Each row has a class, written after it.
[  2 -47  46 -21 -89   8  14  44   9  53  -8 -11 -96 -12  57  57  41  -2
 -14 -69  -5 -29  32 -82   0  13 -18 -57  48 -36 -34  24 -19   9 -29  29
 -51  51  31  40 -41  -9 -13] | A
[ -4  52  16  43 -35 -18  31  85  23 -48 -21  40  -1  -6 -21  -8   5 -35
 -41  28  56  38  -1  29  16 -33 -25  70  36  25 -55  -4   2  -5 -11 -59
 -26  10   7 -11  -2   0 -63] | J
[ -22  -19   64   -9  -68    2   17   44    8   48  -35   -1 -102   -9
   36   83   17  -18    6  -70   -2  -31   20  -73   25    2  -10  -78
   75  -28  -28   18   -7    3  -31   23  -82   58   34   56  -42  -24
  -34] | M
[-73  38  -7 -35 -31  -8  22  55  -2 -16 -49  28 -36 -10  47  -4 -27 -26
  39 -11   1  16  37 -24  17   4  -4  42  31 -56  -4  20 -10  -3 -22 -35
 -24 -15   0  -2 -11  55 -30] | G
[-26  -5 -33  24  13  14  -6 -44 -52 -10 -49 -23 -83  27 -29   8 -37  -3
 -16 -49 -25   5  20  66  17 -16 -42 -64  12  -1  58  15   1 -26  29  -4
   6  -5  20 -15  21 -56  20] | A
[-68  35   2 -32  -3 -14  20  34  -5  21 -28  14 -12   3  40  -9 -25 -45
  41 -29 -15 -17  69 -45  53  -2 -11  33  13 -61   2   6   9   9 -17 -16
 -11 -26  22 -37  -9  59 -17] | A
[-76  42  -4 -16 -11 -16  29  49  -7  23 -36  18 -30   0  49   1 -20 -52
  50 -46  -5  -3  64 -49  36 -16   1  38  25 -55  15   3   2  12 -12 -23
 -14  -7  27 -30 -15  56 -21] | Q
[-22 -10 -37  22  14  13   5 -50 -60  -7 -48 -14 -91  25 -16   0 -29  -6
 -13 -40 -21   7   8  70   7 -15 -39 -69  14 -10  55  10   2 -24  28 -10
   5  -7  28 -25  15 -49  19] | A
[ 11 -73  70  -7  20  18  11  47 -16 -83 -45  -2 -64 -31  35 -19  46  14
 -13 -41  41  -8 -20  49 -64 -32  14  -9  76 -39 -48 -21   0 -25 -19   0
  10  48 -32  50 -49  22 -82] | D
[ -6  42   8  32 -49 -12  30  73   2 -54  -6  35   6  -5 -27 -23  -4 -36
 -25  10  54  36   8  32  18 -41 -22  60  17  20 -57   0   8  -9  -4 -65
 -21  18   4  -2  -6   3 -60] | N
[-67  27 -27 -12  -7 -16 -22  67   3  33 -20   5 -28   5  17  -3  -1 -41
  46 -52  -9   1  68 -65  48  -9 -11  70   6 -68  -1  -6  -2  -4 -17 -18
   9 -24   7 -41 -23  56 -44] | N
[-15  41  31  17 -48  -7  39  72  -1 -47 -28  31  -3  14 -12 -23   3 -35
 -26  13  58  12   9  36  15 -43 -14  40  33  18 -43  10  11  -9  -8 -57
 -13   5   6 -16 -32   2 -63] | J
[ -35    1  -37   40   20   11   -7  -66  -27  -23  -81    0 -101   40
  -19   22  -28  -11   -4  -37  -17   26  -15   91   11  -20  -23  -57
   -2    5   45   12   -3  -34   41   11  -20   -4   50   -5    3  -60
    6] | H
[ 10 -79  41 -23  -5  10  -9  24 -30 -75 -53 -10 -69  -9  33 -13  44  16
  -9 -24  14 -16 -52  14 -60 -16  18 -34  39 -30 -51 -11  -3 -18 -33 -10
  -4  27 -41  27 -19  23 -44] | B
[-28 -18 -41  32   2  15 -15 -64 -40 -29 -74  -2 -92  34 -18  24 -34  -6
  -2 -46  -7  25  -7 105   2 -34 -21 -62   2   6  45  -2  -4 -38  39   8
 -20  -3  34  14   1 -55   1] | G
[  7 -51  83  -4  16  27  -4  38 -17 -63 -51 -16 -81 -24  39 -18  63  19
 -15 -32  20  -3 -47  34 -52 -29   9 -25  77 -48  -6 -20 -12  -4  -6 -31
  -3  15 -31   4 -47   3 -69] | D
[-30   1 -38  23 -17  15  -1 -41 -39 -17 -49 -17 -94  29 -23  -2 -25  -8
 -13 -44 -16   5  17  67  14 -16 -37 -70  13   2  66  13  -7 -40  25  -7
 -10 -11  28 -19  20 -52  14] | C
[ 10 -82  79 -20  22  29   3  22 -37 -72 -45  -5 -98 -16  41 -14  57  21
  -5 -38  21  -9 -59  15 -91 -28  30 -32  57 -50 -39  14 -19 -24 -22 -15
   1  17 -37  11 -52  -4 -84] | G
[ -25  -16  -46   26    5    7   -9  -63  -46  -19  -68   -4 -102   34
  -16   21  -43   -7   -5  -28  -16   20  -18   78   15  -21  -22  -66
    5    3   47    2  -11  -38   36    6  -18  -11   35  -13   11  -52
   11] | B
[-16 -30  70  -1 -69 -10  15  44  -3  45 -33  -1 -99 -16  44  72  25 -18
  -7 -76  -2 -33  26 -51  19  -1 -14 -71  73 -33 -32  10 -10   6 -33  15
 -84  55  35  49 -47 -13 -22] | J
[ -5  64  11  38 -19 -15  32  89  40 -62 -22  46   3  -3 -43  -4  -7 -42
 -44  37  56  37   4  13  16 -28 -21  71  24  30 -54   7   7 -20 -15 -55
 -27  10   1 -10  11  -2 -75] | M
[ 12 -78  74  -2  27  21 -11  23 -33 -63 -51 -13 -78 -13  44 -21  61  13
 -14 -49  20 -17 -40  34 -55 -25   2 -41  74 -42 -22  -8  -7  -7 -10 -24
   9  30 -31  11 -47   3 -53] | J
[-15 -10 -57  22 -22   3   6 -72 -71  -2 -29  -6 -79  48 -24  14 -34 -13
   9 -25 -30   6 -11  70  15 -15 -21 -83 -20   4  54   7  -2 -40  32  -7
   7   2  24 -18  27 -51  18] | Q
[-14 -11  10  -4 -75   5  -5  37 -18  79  -3   7 -86 -31  32  58  42 -19
  11 -83  12 -34  34 -67   1   6 -18 -62  65 -37 -34  33 -28  19 -18  23
 -58  67  56  41 -62 -25 -18] | U
[-17  68  31  30 -60  -1  27  93  10 -33 -11  14 -10  20 -39 -11   9 -42
 -38  14  47   3   6  25  15 -60 -14  41  29  19 -34  10  -1  -9 -15 -51
 -33  21   3   7 -30   2 -64] | N
[  5 -72  63 -13  19  28  12  21 -44 -59 -42   2 -97 -28  35 -24  67  18
  -1 -56  26 -18 -66  24 -83 -28  18 -24  62 -46 -44  10 -14 -20 -21 -21
   7  22 -16  16 -54  -7 -69] | U
[-58  26 -31  -6 -13 -19 -15  59   0  34  -2   8 -17  -3  20  -2  -9 -40
  53 -38  -1   0  72 -58  46  -4  -7  59   8 -78   5 -16  -8  -1  -6 -24
  -3 -21   9 -58  -8  57 -28] | C
[   3  -68   78   -5   41   28   11   24  -28  -74  -60   -2 -107  -16
   35  -17   51   21   -6  -43   22   -8  -63   27  -84  -22   26  -22
   57  -52  -28    8  -11  -30  -14  -11    3   12  -19    2  -55   -6
  -79] | D
[ -6 -38  36 -26 -88   3  17  11 -23  62 -13   0 -70 -21  12  69  47   1
  -6 -77   9 -38   4 -56  15   1   1 -97  47 -12 -37  30 -11  21  -6  21
 -59  63  52  57 -60 -34  29] | U
[   1  -58   45   -4  -80    8   16   54    8   53  -12  -16 -103   -2
   60   62   35   -9   -9  -80   -7  -38   27  -74    4   24  -20  -58
   57  -21  -33   25  -23   -3  -39   29  -58   48   24   22  -39  -14
  -20] | J
[-34   7 -42  38   2  11   5 -43 -52  10 -58 -11 -98  36 -16  -2 -41 -14
 -12 -45 -23   2   6  58  12 -25 -33 -71  17  -8  55   9  -2 -26  33 -12
  -5  -8  33  -9  29 -44  12] | Q
[ -7  54  14  29 -19 -14  34  78  31 -66 -22  38  -1 -15 -20 -25   1 -40
 -30  22  55  33  14  38   7 -38 -30  82  25  21 -61   3   9  -6 -17 -55
 -37  14   0 -12   9   0 -69] | H
[ -6  42  11  29 -35 -11  32  95  21 -53 -21  34  -9  -8 -17 -24  -3 -44
 -30  20  54  22   6  24  13 -39 -29  75  25  17 -66   0   6 -15 -22 -65
 -30  13  -5  -8   1   3 -65] | N
[-75  45   2  -4 -52 -11  12  55   1  -4 -44  26 -25  -1  29   6 -26 -32
  49 -32   1  12  36 -42  33  -1   3  48  27 -52   1  18  -2   7 -16 -33
 -18 -15  19  -6 -21  51 -40] | Y
[  6 -65  94  -9  12   7  -3  41 -15 -87 -48  -6 -50 -18  37 -14  48  13
 -17 -49  34 -10 -17  43 -52 -33  17 -18  72 -34 -46 -13   5 -19 -16 -15
   4  55 -38  47 -61  11 -79] | J
[   6  -53   40  -10 -103   13    4   70   25   62   -6  -19 -105   -6
   41   66   31   -7  -19  -51   -9  -46   19 -103    3   18  -17  -49
   45  -24  -35   24  -35   -6  -39   30  -57   45   25   38  -33   -7
  -30] | B
[  -5  -22   12   -9 -112   12  -11   31  -20   71   -5    0 -104  -19
   40   64   31  -18   18  -80   17  -32   40  -74    3    7  -12  -67
   59  -29  -29   29  -18   27  -22   26  -60   61   52   48  -65  -27
  -24] | B
[-75  45   4  -4 -34 -23   8  36 -40  -3 -39  30 -11 -18  18   5 -19 -40
  46 -51   3  22  69 -29  41  -7   8  50  37 -71   8   7  -6  16   0 -34
   9   9  20 -18 -32  49 -28] | J
[  5 -73  50 -23   9  16 -15  30 -10 -72 -49  -7 -59 -10  24 -12  55  13
 -20 -17   8 -19 -42  18 -56 -14  10 -27  30 -44 -67  -2 -11 -29 -29  -9
  -5  26 -38  37 -23  23 -63] | G
[ -28  -19   68    5  -47  -12   18   47   12   52  -52    8 -105  -12
   43   78    6  -24    2  -66   -9  -25   14  -74   33    4  -11  -72
   80  -28  -32   19   -9   11  -39   21  -96   63   34   52  -29  -23
  -32] | M
[-69  44  -4 -15 -14 -17  17  43  -4  24 -33  16 -20  -3  28  -4 -15 -47
  49 -38 -10   1  56 -49  55  -2  -2  40  22 -69   4  -5  -4   8  -4 -23
 -16 -18  21 -44 -11  54 -27] | D
[-27  78  25  38 -17 -18  21 107  12 -34 -28  31   6 -16 -34 -13  -3 -61
 -43  -4  46  11  19  -5  24 -52 -26  46  40  26 -63   9 -10 -10 -17 -68
 -42  23   2 -28 -16   4 -71] | N
[-18  -2 -36  34  24   8 -11 -67 -29 -24 -67   3 -88  42 -10  29 -34  -1
  -4 -23 -17  30 -12  86   3 -19 -29 -60  -4   0  49   9   3 -31  33  21
 -14  -8  42  -8   7 -57   9] | A
[-71  36  15  -8 -18 -20  15  41 -21  -1 -41  21  -3  -9  29  -1 -22 -37
  41 -49 -11   9  76 -21  43  -1  -3  55  18 -71  20   9   1   9  -5 -29
   4   6  16 -34 -32  53 -17] | J
[ 12 -65  63  -7  26  27  12  40 -18 -57 -34 -15 -84 -27  43 -24  58   9
 -31 -30  20 -21 -41  24 -61 -24   1 -30  65 -37 -24 -13 -17 -15 -13 -33
   7  25 -31  13 -28  10 -59] | Q
[   7  -74   61   -8    4   28   15   21  -51  -58  -39    1 -100  -22
   33  -18   69   24   -7  -58   28   -8  -60   15  -86  -37   31  -39
   63  -48  -35   11  -15  -13  -17  -14   23   36  -26   20  -56    0
  -71] | Q
[ -25  -10  -35   46    6    4  -15  -61  -25  -28  -71    6 -104   39
  -11   29  -40    0    5  -36   -9   34  -22   83    0  -19  -14  -46
   17   -1   50    6    1  -24   33   15  -31   -8   42    2    4  -57
   -2] | Y
[-65  24 -32 -22 -14 -15  -2  55 -10  36 -21  -3 -21   2  23  -5  -4 -35
  39 -44  -7   1  68 -53  52  -7  -8  46  14 -59   9 -11  -3  10  -9 -13
   9 -20  10 -48 -18  64 -21] | B
[-24 -16 -45  15 -27   6  -6 -76 -67  -8 -26  -5 -68  51 -22   1 -35 -16
  22 -33 -30  -2 -21  72  22 -16 -23 -81 -11  11  53  20 -10 -41  29  -9
 -11  -7  32  -8  22 -52  11] | U
[-24  -4 -47   6 -24  -2   1 -76 -62 -15 -44   1 -96  47 -16   7 -30 -10
  16 -26 -18  18 -14  76   8 -19 -19 -69 -10  -3  50  14  -2 -37  41  -8
  -9   9  33 -10   8 -59  17] | H
[ 10 -56  67 -17  14  24 -10  34 -34 -46 -42 -15 -80 -14  47 -35  70  11
 -22 -39  15 -23 -27  28 -53 -37  -8 -30  76 -35 -17  -6  -8  -7 -11 -30
  12  17 -26  -2 -49   4 -63] | U
[  7 -67  58 -16  16  12   1  39 -11 -69 -52  -5 -64  -6  32 -10  42   5
 -26 -15  11 -32 -32  12 -52 -18  10 -29  39 -41 -45  -7  -1 -25 -26 -11
   4  34 -33  30 -18  26 -54] | Q
[   3  -57   51   -6  -70    8   18   65   22   52  -15  -13 -101   -6
   50   58   34  -16  -15  -69  -13  -39   23  -89    4   13  -19  -52
   42  -31  -40   27  -23  -18  -42   31  -61   50   26   26  -33  -11
  -27] | N
[ 21 -72  77 -12  13  23  -2  23 -24 -59 -44 -15 -73 -13  50 -27  73  19
 -22 -40  19 -17 -52  35 -54 -28   7 -35  69 -37 -17  -8  -9 -14 -13 -24
  11  25 -41   3 -42  -4 -49] | J
[  -7  -32   45  -15  -93    9   14   55    8   46   -9   -7 -105  -12
   66   66   18   -8   -3  -62   -2  -29   28  -83  -10   20  -10  -47
   54  -37  -31   16  -24    4  -35   16  -66   42   31   39  -38   -7
  -30] | A
[-14 -22 -42   6 -15   2   5 -82 -57  -9 -31  -2 -74  48 -14   6 -32  -6
  11 -18 -28  21 -21  71  28 -14 -26 -77  -8   4  65   6  -4 -44  39  -6
   0   3  19 -18  24 -55  23] | M
[-13 -12 -50  22 -31   0  -2 -73 -61  -1 -26   4 -91  51 -15  12 -33  -5
  12 -29 -20  16 -24  70   8 -27 -18 -65 -21   0  63   4  -6 -34  41 -10
  -3   2  29  -6  16 -54  17] | Q
[-61  34  19 -24 -13 -13  28  42 -20 -22 -46  24 -11 -16  32  -8 -29 -41
  39 -45  -1  13  77 -27  40  -4   2  52  24 -75   7  16   8   8  -5 -27
   5   9   4 -31 -26  47 -19] | N
[-69  37  -1 -12 -16  -8  19  60  10  -1 -44  24 -26  -2  43  -1 -26 -35
  37 -22   1   1  35 -47  29  -1   6  49  18 -62   1  15  -4  -7 -15 -29
 -13 -17  13 -16   1  53 -32] | Q
[  2 -70  75 -10  27  30   6  20 -45 -73 -52  -7 -94 -25  29 -20  63  19
   6 -48  26 -10 -63  30 -77 -29  25 -31  64 -57 -39  -2 -12 -18 -16 -19
   7  16 -27   4 -58   1 -80] | D
[ 22 -83  75 -16  20  27  -1  37 -26 -64 -43 -16 -79 -16  36 -25  64  16
 -30 -38  22 -20 -34  26 -55 -34   1 -34  69 -36 -18 -11  -5 -12 -12 -18
  17  33 -38   8 -52   1 -56] | N
[-13 -24  20  -9 -69   9   5  37 -15  81 -19   1 -82 -20  36  60  31 -19
  13 -72   6 -46  32 -73  13  14 -23 -73  60 -35 -36  34 -24  19 -25  31
 -53  57  46  30 -55 -31 -18] | U
[-62  24 -32 -14   4 -17 -14  57   3  41 -21   9 -23  -1  24   4   3 -41
  44 -39  -3  11  68 -63  55   3 -10  60  15 -68  11 -17  -6   5  -1 -28
  19 -19   3 -53 -24  57 -30] | M
[ -12  -42    4  -17 -114   10   -6   35  -33   76   -9   -4  -96  -30
   33   53   38   -6    7  -81   11  -35   30  -79    6   18  -21  -77
   50  -37  -23   26  -26   20  -21   18  -40   72   46   44  -60  -24
  -12] | B
[-16 -31 -45  39  13   9  -3 -67 -32 -18 -67  -2 -95  41 -22  21 -29  -4
   7 -36  -8  23 -17  93  11 -22 -29 -67   7   2  56  15   1 -26  39  21
  -6   2  38   0   1 -60  22] | Y
[-19 -16  78   0 -68   0  15  37   7  38 -44   8 -92  -3  32  81   3 -19
   4 -67  -4 -33  22 -65  32  -9  -4 -73  76 -27 -34  25   1   7 -27  26
 -85  61  35  64 -39 -22 -34] | M
[ 12 -69  68 -22  -2  25  10  43 -24 -70 -43 -19 -97 -20  57 -22  58  15
 -14 -35  23  -9 -51  28 -55 -29  10 -28  74 -24 -24 -18   0 -11 -15 -42
   1  24 -33  13 -40   9 -58] | B
[  7 -69  93   1  18   9   2  42 -18 -80 -54  -7 -51 -12  42 -16  47  16
 -18 -53  29 -11 -30  46 -56 -37  17 -14  68 -22 -45 -16   7 -21 -19 -10
  10  54 -36  47 -53  12 -72] | J
[-15 -14  58  -5 -99  -4  14  44  10  48 -21   3 -99 -17  31  70  28 -17
   4 -74   2 -30  32 -68  31  -4 -12 -70  63 -28 -41  17 -10   4 -34  20
 -84  55  36  48 -38 -26 -35] | C
[-18 -19 -43  12 -40   7  -1 -80 -68 -16 -44  -7 -73  47 -24  13 -33  -9
  14 -27 -14  14  -9  81  16 -20 -20 -82 -14   4  59  16  -4 -40  42   3
  -4  13  32  -9  15 -71  21] | H
[-58  11 -30 -14 -17 -16 -18  57  -5  37  -6   9 -27   1   9  12   1 -39
  45 -41  -7   3  68 -58  39 -11  -3  64   3 -54   2 -12  -4   4 -11 -20
   3 -26  13 -38 -19  53 -42] | G
[  4 -75  73 -11   7  12   0  41 -20 -85 -51  -6 -63 -29  30 -13  47  15
 -14 -47  32  -3 -19  39 -47 -41  16 -24  80 -27 -53 -21   5 -11 -17 -11
   6  54 -31  43 -53  19 -86] | B
[  6 -86  58 -24  -1  14  -1  33 -17 -68 -58 -17 -72  -7  35 -16  48  17
 -15 -17   6 -28 -54   9 -61 -15  17 -28  31 -30 -47  -9  -3 -28 -40 -11
   0  25 -36  27 -22  18 -49] | B
[ 16 -69  78  -6  20  17  -6  43 -19 -51 -48 -22 -74  -7  50 -17  65   6
 -18 -16  18 -18 -33  24 -47 -17  -8 -28  67 -44 -17 -16 -10 -10 -18 -28
  11  22 -35   0 -42   2 -59] | J
[  4 -62  57 -21   7  20   0  30 -31 -73 -49  -8 -66  -6  40 -13  46  10
  -2 -21  18 -25 -44  32 -67 -19  17 -27  49 -34 -49   1  -3 -26 -30 -14
  -2  14 -31  30 -35  18 -55] | U
[-71  48  -6 -23 -44 -11  15  52  -8  -3 -32  22 -31  -7  44   8 -25 -36
  48 -27   1  18  40 -38  23   3   5  46  20 -60 -12  11 -12   3 -15 -36
 -31 -15   8   4 -10  57 -31] | G
[-28  84  33  38 -18 -14  27 107  25 -33 -23  23   5 -15 -38  -8  -7 -54
 -28  15  48  15  20   9  28 -42 -25  47  39  11 -58   4  -8 -16 -11 -72
 -45   3   2 -32 -15   3 -86] | D
[ -8 -38 -46  25 -22   0  -9 -70 -62   0 -30 -10 -66  53 -29  -1 -30 -12
  10 -28 -32   9 -14  75  21 -26 -27 -79 -29  15  57   9   0 -50  30  -7
   9   4  21  -7  19 -55  26] | N
[-35  77  37  42 -20 -20  28 105  12 -27 -27  31  -3 -13 -36  -5 -11 -59
 -45  -2  39   1  12  -7  30 -59 -19  43  37  23 -55   5 -15  -9 -14 -74
 -42  23   2 -20  -8   7 -80] | Q
[  9 -68  93  -7  25   8   6  41 -11 -77 -45  -4 -58 -30  37  -4  36  15
 -16 -41  29  -8 -29  32 -58 -36  20 -21  65 -39 -51 -25   2 -17 -19 -19
  -6  44 -35  44 -46   8 -78] | A
[  -7  -55   37  -11 -101    9   24   52   21   46  -13  -13 -101   -6
   44   60   33  -11   -9  -74   -3  -42   43  -75    4   16  -11  -60
   44  -23  -34   16  -28  -10  -35   33  -57   56   31   24  -44  -13
  -23] | C
[-68  54  -4 -28 -51 -11  19  39  -9  -1 -40  20 -34   5  40  -8 -27 -26
  48 -27  -2  18  30 -41  41  -8   7  35  33 -53  11  20  -3  18 -11 -27
 -19 -13   3  -9  -7  48 -20] | B
[-13  -9 -59  16 -33   3   8 -64 -54  -7 -29   0 -87  47 -22  13 -35 -13
   0 -29 -25   3 -17  62  14 -13 -24 -70 -22  11  50   5  -8 -44  27  -8
  -1   2  19 -13  31 -53  14] | Q
[   4  -76   90   -4   13   11   10   37   -9 -101  -50    0  -57  -24
   24   -8   40   16  -19  -40   31  -12  -25   42  -52  -34   20  -27
   64  -30  -48  -21   -6  -25  -21   -1   -2   51  -34   43  -47   17
  -82] | C
[-13 -35   8   1 -92  11 -12  40 -18  83  -8   2 -98 -33  28  72  38 -14
   6 -82   6 -30  36 -68  -4   9 -15 -63  51 -38 -36  24 -35  13 -22  23
 -54  66  46  58 -62 -20 -24] | G
[  1 -50  51 -21 -80   4  20  53  16  52  -7 -15 -95  -7  50  60  40  -6
 -15 -60  -9 -33  31 -88   3  14 -19 -49  40 -35 -32  31 -22   2 -39  35
 -58  49  28  25 -33 -15 -19] | A
[-69  30  -2 -17 -13 -25  21  44   0  22 -39  17 -19  -4  26   1 -23 -52
  45 -24 -13  -6  63 -48  55  -5  -6  32  30 -63   3   7   0   6 -14 -21
 -15 -12  19 -39 -11  52 -22] | Y
[ 13 -57  65 -13  24  27   0  43 -23 -52 -40 -14 -77 -21  45 -28  69  15
 -23 -30  20 -15 -38  31 -62 -27   3 -24  77 -35 -13   1  -8  -8 -11 -33
  11  18 -25   3 -44   1 -50] | U
[-17 -25 -46  14 -48  -2 -10 -75 -72 -10 -39  -4 -76  52  -9  12 -26 -11
  23 -31 -21   7 -20  78  13 -14 -16 -77 -10  10  49   3  -5 -41  21  -9
  -2   4  19  -2  11 -54  18] | J
[  -5  -49   47    4  -90    3    4   62   21   49   -8  -12 -111  -16
   36   72   27  -12  -15  -67   -3  -30   28  -93    3   15  -14  -43
   66  -34  -28   27  -36   -2  -30   32  -66   50   32   45  -34  -12
  -34] | Y
